Below are the code and all the weights of a small trained network. Each question names an input and a class and asks about switching units off, where a switched-off unit gives its printed mean instead of its output.

import numpy as np


def w(rows, s, z=0):
    codes = np.array(rows[::2]) - 128.0
    scale = np.full(codes.shape[1], s)
    scale[-1] = z or s
    return codes * scale


def f(y):
    return y / 2 * (1 + np.tanh(0.7978845608 * (y + 0.044715 * y**3)))


def log_softmax(a):
    a = a - a.max(-1, keepdims=True)
    return a - np.log(np.exp(a).sum(-1, keepdims=True))


def net(x, mask):
    res = np.array(x, float).reshape(1, 5) / 4 @ E
    y = f(res @ A[0][:, :-1].T + A[0][:, -1])
    res = res + np.where(mask, y, B[0][:, -1]) @ B[0][:, :-1]
    return log_softmax(res[-1] @ U[:, :-1].T + U[:, -1])


A, B = {}, {}
E = w([
[89,76,202,229,252,126,139],'x0',
[126,137,197,62,159,193,12],'x1',
[155,121,104,149,134,143,111],'x2',
[96,183,98,91,195,234,219],'x3',
[129,127,104,125,146,123,113],'x4',
],0.011)
A[0] = w([
[133,158,74,190,118,61,224,42],'n1',
[138,152,149,149,108,172,149,38],'n2',
[145,169,85,46,80,146,142,101],'n3',
[111,112,129,127,133,127,127,69],'n4',
[124,110,134,136,143,132,128,44],'n5',
[132,189,196,107,137,191,49,73],'n6',
[117,136,165,121,108,103,130,63],'n7',
[109,95,206,194,222,107,136,116],'n8',
[159,180,173,153,104,167,157,3],'n9',
[139,160,114,101,86,128,124,87],'n10',
[116,158,100,98,155,245,191,129],'n11',
[149,135,68,144,136,71,183,72],'n12',
[128,129,168,109,124,161,108,23],'n13',
[118,82,128,144,87,84,80,105],'n14',
[130,91,88,159,110,118,89,124],'n15',
[122,179,95,100,177,208,184,109],'n16',
[135,169,155,76,180,128,62,37],'n17',
[121,164,100,144,145,169,132,147],'n18',
[148,136,170,99,138,164,69,96],'n19',
[120,175,113,128,157,127,133,61],'n20',
[147,140,107,165,107,96,213,37],'n21',
[118,144,122,95,83,126,125,48],'n22',
[165,110,110,72,72,93,120,105],'n23',
[109,75,156,154,186,104,128,48],'n24',
[128,125,172,81,137,200,63,49],'n25',
[147,113,163,157,74,108,71,91],'n26',
[153,67,158,146,79,7,46,127],'n27',
[139,122,158,101,133,148,113,7],'n28',
[121,155,100,91,71,110,104,89],'n29',
[164,177,99,85,68,139,119,69],'n30',
[128,207,89,85,50,136,95,102],'n31',
[91,110,175,164,184,124,131,58],'n32',
],0.012,0.0044)
B[0] = w([
[34,54,46,82,33,97,79,217],'n1',
[104,148,132,119,160,107,98,131],'n2',
[165,176,127,193,122,168,93,213],'n3',
[128,132,108,107,130,143,136,124],'n4',
[137,133,109,143,125,124,143,128],'n5',
[71,51,99,131,28,61,78,197],'n6',
[142,108,156,145,123,113,133,131],'n7',
[205,199,88,229,106,211,96,228],'n8',
[113,124,138,122,142,124,138,130],'n9',
[152,142,104,161,136,172,119,165],'n10',
[164,170,234,41,212,47,241,223],'n11',
[110,88,94,80,73,106,73,185],'n12',
[114,112,113,114,116,111,78,143],'n13',
[123,177,203,61,177,96,177,182],'n14',
[137,137,161,85,116,127,141,158],'n15',
[144,139,184,62,218,107,193,211],'n16',
[91,74,109,105,116,119,60,171],'n17',
[129,127,153,108,152,126,168,157],'n18',
[81,66,116,110,70,116,115,176],'n19',
[157,123,142,134,138,111,137,135],'n20',
[86,63,77,106,99,95,74,185],'n21',
[139,147,117,143,114,150,128,154],'n22',
[141,159,113,173,173,153,134,187],'n23',
[166,150,90,172,153,202,110,177],'n24',
[34,87,40,117,84,80,117,188],'n25',
[141,142,148,98,163,85,171,181],'n26',
[137,140,255,70,223,81,225,248],'n27',
[107,107,117,121,92,130,137,136],'n28',
[157,166,93,150,129,190,124,180],'n29',
[168,136,74,166,136,179,111,195],'n30',
[159,160,122,170,124,207,89,213],'n31',
[165,163,99,169,96,184,93,180],'n32',
],0.0089,0.017)
U = w([
[145,155,228,45,221,71,175,254],'0',
[176,193,97,209,146,234,85,76],'1',
[57,5,80,76,70,61,69,15],'2',
],0.012,0.0022)

Each question gives the input, the list of numbers given to net, and the class t.
The units are the neurons (one row each of A and B). Each row of codes is followed by its name. A weight is (code - 128) times the scale printed after its matrix; where a second scale follows, it is the last column's (A, B and U).
mask holds one flag per neuron, in row order. A switched-off neuron (its flag False) gives its mean, the last column of its row in B, instead of its output. The means were averaged over made-up inputs and are rounded, as every weight is.
A unit's drop is (log p(t) with every unit on - log p(t) with that unit switched off) / (log p(t) with every unit on - log p(t) with every unit switched off).
The circuit of an input: a set's keep is (log p(t) with only the set's units on - log p(t) with every unit switched off) / (log p(t) with every unit on - log p(t) with every unit switched off). Starting from the 12 units with the biggest drops (on a tie, the unit counted first), units are removed one at a time, each time the one whose removal leaves the highest keep (on an exact tie, the one counted first), for as long as the keep stays at least 0.8.
units of the circuit, in order: the units of the circuit, biggest drop first
unit that matters most: the unit with the biggest drop
top k neurons: the k neurons with the biggest drops, biggest first
drop when u is switched off: that unit's drop, to one decimal
input [3,-6,8,-8,6], class 0: unit that matters most -> n27
input [-6,7,-2,6,5], class 2: top 3 neurons -> n6; n25; n27
input [-7,-4,-1,-7,8], class 0: top 2 neurons -> n27; n14
input [-2,-3,6,2,7], class 2: top 2 neurons -> n27; n8
input [1,-8,7,-8,-1], class 0: top 4 neurons -> n27; n14; n6; n25
input [-4,7,-4,-7,4], class 0: top 4 neurons -> n27; n14; n1; n26
input [-7,-5,-3,-7,5], class 0: top 4 neurons -> n27; n14; n8; n26
input [8,8,-5,1,-2], class 1: top 3 neurons -> n8; n32; n24
input [2,7,3,5,4], class 2: top 2 neurons -> n6; n25
input [-5,6,6,-6,3], class 0: top 3 neurons -> n27; n1; n14
input [-6,6,-3,-2,5], class 1: top 2 neurons -> n31; n1
input [-4,-5,-3,-3,-7], class 2: top 3 neurons -> n1; n8; n21
input [7,6,-7,6,-5], class 1: top 3 neurons -> n8; n27; n32
input [5,-7,1,4,5], class 2: units of the circuit, in order -> n1
input [1,3,7,-2,3], class 2: top 2 neurons -> n11; n16
input [6,-5,-4,4,-5], class 1: drop when n8 is switched off -> 1.1
input [-7,-1,-1,-6,0], class 1: drop when n16 is switched off -> 0.3
input [-5,-7,-7,-8,7], class 0: drop when n27 is switched off -> 3.2
input [6,-6,-2,2,0], class 1: drop when n6 is switched off -> 0.3
input [-4,-3,4,-5,-2], class 0: top neuron -> n27
